Below is a small trained network, with its code and all its weights. Each question gives an input and a class and asks what happens when units are switched off, that is, made to give their printed mean instead of their output.

import numpy as np


def w(rows, s, z=0):
    codes = np.array(rows[::2]) - 128.0
    scale = np.full(codes.shape[1], s)
    scale[-1] = z or s
    return codes * scale


def norm(h):
    return h / np.sqrt((h * h).mean(-1, keepdims=True) + 1e-5)


def f(y):
    return np.maximum(y, 0)


def log_softmax(a):
    a = a - a.max(-1, keepdims=True)
    return a - np.log(np.exp(a).sum(-1, keepdims=True))


def net(x, mask):
    res = np.array(x, float).reshape(1, 8) / 4 @ E
    u = 0
    for l in range(2):
        y = f(norm(res) @ A[l][:, :-1].T + A[l][:, -1])
        res = res + np.where(mask[u : u + 10], y, B[l][:, -1]) @ B[l][:, :-1]
        u += 10
    return log_softmax(norm(res)[-1] @ U[:, :-1].T + U[:, -1])


A, B = {}, {}
E = w([
[126,126,127,133,127],'x0',
[125,131,128,124,125],'x1',
[74,13,146,108,149],'x2',
[129,132,126,129,126],'x3',
[150,130,243,182,192],'x4',
[102,154,84,56,238],'x5',
[129,126,127,124,132],'x6',
[4,193,148,139,88],'x7',
],0.0033)
A[0] = w([
[158,219,115,134,78,4],'L0N1',
[100,46,149,115,119,39],'L0N2',
[124,119,25,118,70,58],'L0N3',
[192,196,123,142,137,111],'L0N4',
[91,153,91,65,199,36],'L0N5',
[2,177,158,138,99,62],'L0N6',
[152,141,183,174,160,28],'L0N7',
[152,113,143,142,24,57],'L0N8',
[202,71,101,136,146,92],'L0N9',
[136,106,171,151,51,53],'L0N10',
],0.0092,0.0022)
B[0] = w([
[68,44,106,125,116,209],'L0N1',
[47,76,89,123,90,188],'L0N2',
[112,179,255,88,145,221],'L0N3',
[50,49,110,131,85,211],'L0N4',
[143,162,94,200,165,215],'L0N5',
[245,90,105,117,84,254],'L0N6',
[105,148,177,108,118,185],'L0N7',
[137,178,79,149,219,218],'L0N8',
[172,160,106,134,63,226],'L0N9',
[124,167,87,151,240,203],'L0N10',
],0.008,0.0046)
A[1] = w([
[122,39,137,106,157,131],'L1N1',
[130,142,149,87,150,2],'L1N2',
[214,123,136,118,75,136],'L1N3',
[120,151,254,129,132,101],'L1N4',
[131,110,231,144,134,5],'L1N5',
[89,65,92,102,123,62],'L1N6',
[155,147,179,130,137,92],'L1N7',
[109,82,153,108,85,140],'L1N8',
[134,187,80,145,188,138],'L1N9',
[109,176,129,32,134,88],'L1N10',
],0.0074,0.0023)
B[1] = w([
[99,195,105,134,76,194],'L1N1',
[88,157,150,96,149,134],'L1N2',
[203,127,85,123,72,228],'L1N3',
[103,162,185,3,130,189],'L1N4',
[137,152,187,45,136,163],'L1N5',
[64,141,160,171,96,194],'L1N6',
[116,127,119,96,125,159],'L1N7',
[110,178,134,166,130,189],'L1N8',
[132,108,169,170,193,254],'L1N9',
[152,81,235,89,120,170],'L1N10',
],0.0061,0.0039)
U = w([
[143,156,88,186,252,113],'0',
[243,132,87,122,43,106],'1',
[111,157,227,46,120,98],'2',
[2,93,78,160,62,55],'3',
[124,139,121,142,121,255],'4',
],0.0091,0.0043)

Each question gives the input, the list of numbers given to net, and the class t.
The units are the neurons (one row each of A and B). Each row of codes is followed by its name. A weight is (code - 128) times the scale printed after its matrix; where a second scale follows, it is the last column's (A, B and U).
mask holds one flag per neuron, layer by layer. A switched-off neuron (its flag False) gives its mean, the last column of its row in B, instead of its output. The means were averaged over made-up inputs and are rounded, as every weight is.
A unit's drop is (log p(t) with every unit on - log p(t) with that unit switched off) / (log p(t) with every unit on - log p(t) with every unit switched off).
The circuit of an input: a set's keep is (log p(t) with only the set's units on - log p(t) with every unit switched off) / (log p(t) with every unit on - log p(t) with every unit switched off). Starting from the 12 units with the biggest drops (on a tie, the unit counted first), units are removed one at a time, each time the one whose removal leaves the highest keep (on an exact tie, the one counted first), for as long as the keep stays at least 0.8.
circuit, biggest first: the units of the circuit, biggest drop first
unit that matters most: the unit with the biggest drop
top k neurons: the k neurons with the biggest drops, biggest first
top k neurons in layer l: the k neurons of layer l with the biggest drops, biggest first
input [-1,-2,-8,-8,8,6,6,5], class 2: circuit, biggest first : L0N8, L1N4
input [4,-8,2,0,6,-1,-2,-8], class 1: unit that matters most : L0N9
input [1,-1,-5,2,-1,-8,-5,7], class 0: circuit, biggest first : L0N8, L0N10
input [-5,1,5,-2,2,-8,8,-6], class 0: circuit, biggest first : L0N10, L0N8
input [-3,1,-2,1,-4,-2,1,4], class 1: top 2 neurons : L0N6, L1N3
input [-3,4,-7,-5,6,3,-2,-7], class 1: top 4 neurons : L0N3, L0N9, L1N3, L0N2
input [-5,5,-3,3,6,1,1,-5], class 2: circuit, biggest first : L0N7, L1N4
input [-8,-1,-3,-4,8,-6,7,-3], class 2: top 4 neurons in layer 0 : L0N7, L0N5, L0N6, L0N4
input [7,-1,2,-8,5,4,4,-2], class 2: top 2 neurons in layer 1 : L1N4, L1N5
input [-6,-4,0,-6,6,-6,7,1], class 0: top 3 neurons : L0N10, L0N3, L0N8
input [1,5,2,-5,6,-5,3,-4], class 2: top 2 neurons in layer 0 : L0N7, L0N6
input [-5,6,5,-7,-7,-1,6,4], class 2: top 2 neurons : L0N3, L0N9
input [3,5,-8,-6,-5,2,-2,1], class 3: top 3 neurons in layer 0 : L0N1, L0N4, L0N7
input [8,2,5,-8,-4,3,-7,-4], class 3: unit that matters most : L0N2
input [8,2,-5,-7,7,-4,-7,-4], class 2: top 2 neurons : L0N7, L0N6
input [7,3,7,6,7,-1,8,-7], class 1: top 2 neurons in layer 0 : L0N9, L0N3
input [8,4,1,-7,-8,5,2,5], class 2: top 4 neurons in layer 0 : L0N3, L0N9, L0N8, L0N10
input [-6,-1,8,7,4,-4,-3,-5], class 3: top 2 neurons : L0N2, L0N6
input [0,0,-7,3,5,2,-4,-1], class 3: top 3 neurons : L0N4, L0N3, L0N1
input [6,0,-4,-5,6,-6,-4,1], class 0: top 3 neurons in layer 0 : L0N10, L0N8, L0N3
input [1,-5,1,8,6,-6,1,8], class 1: top 4 neurons : L0N6, L0N3, L0N5, L1N3
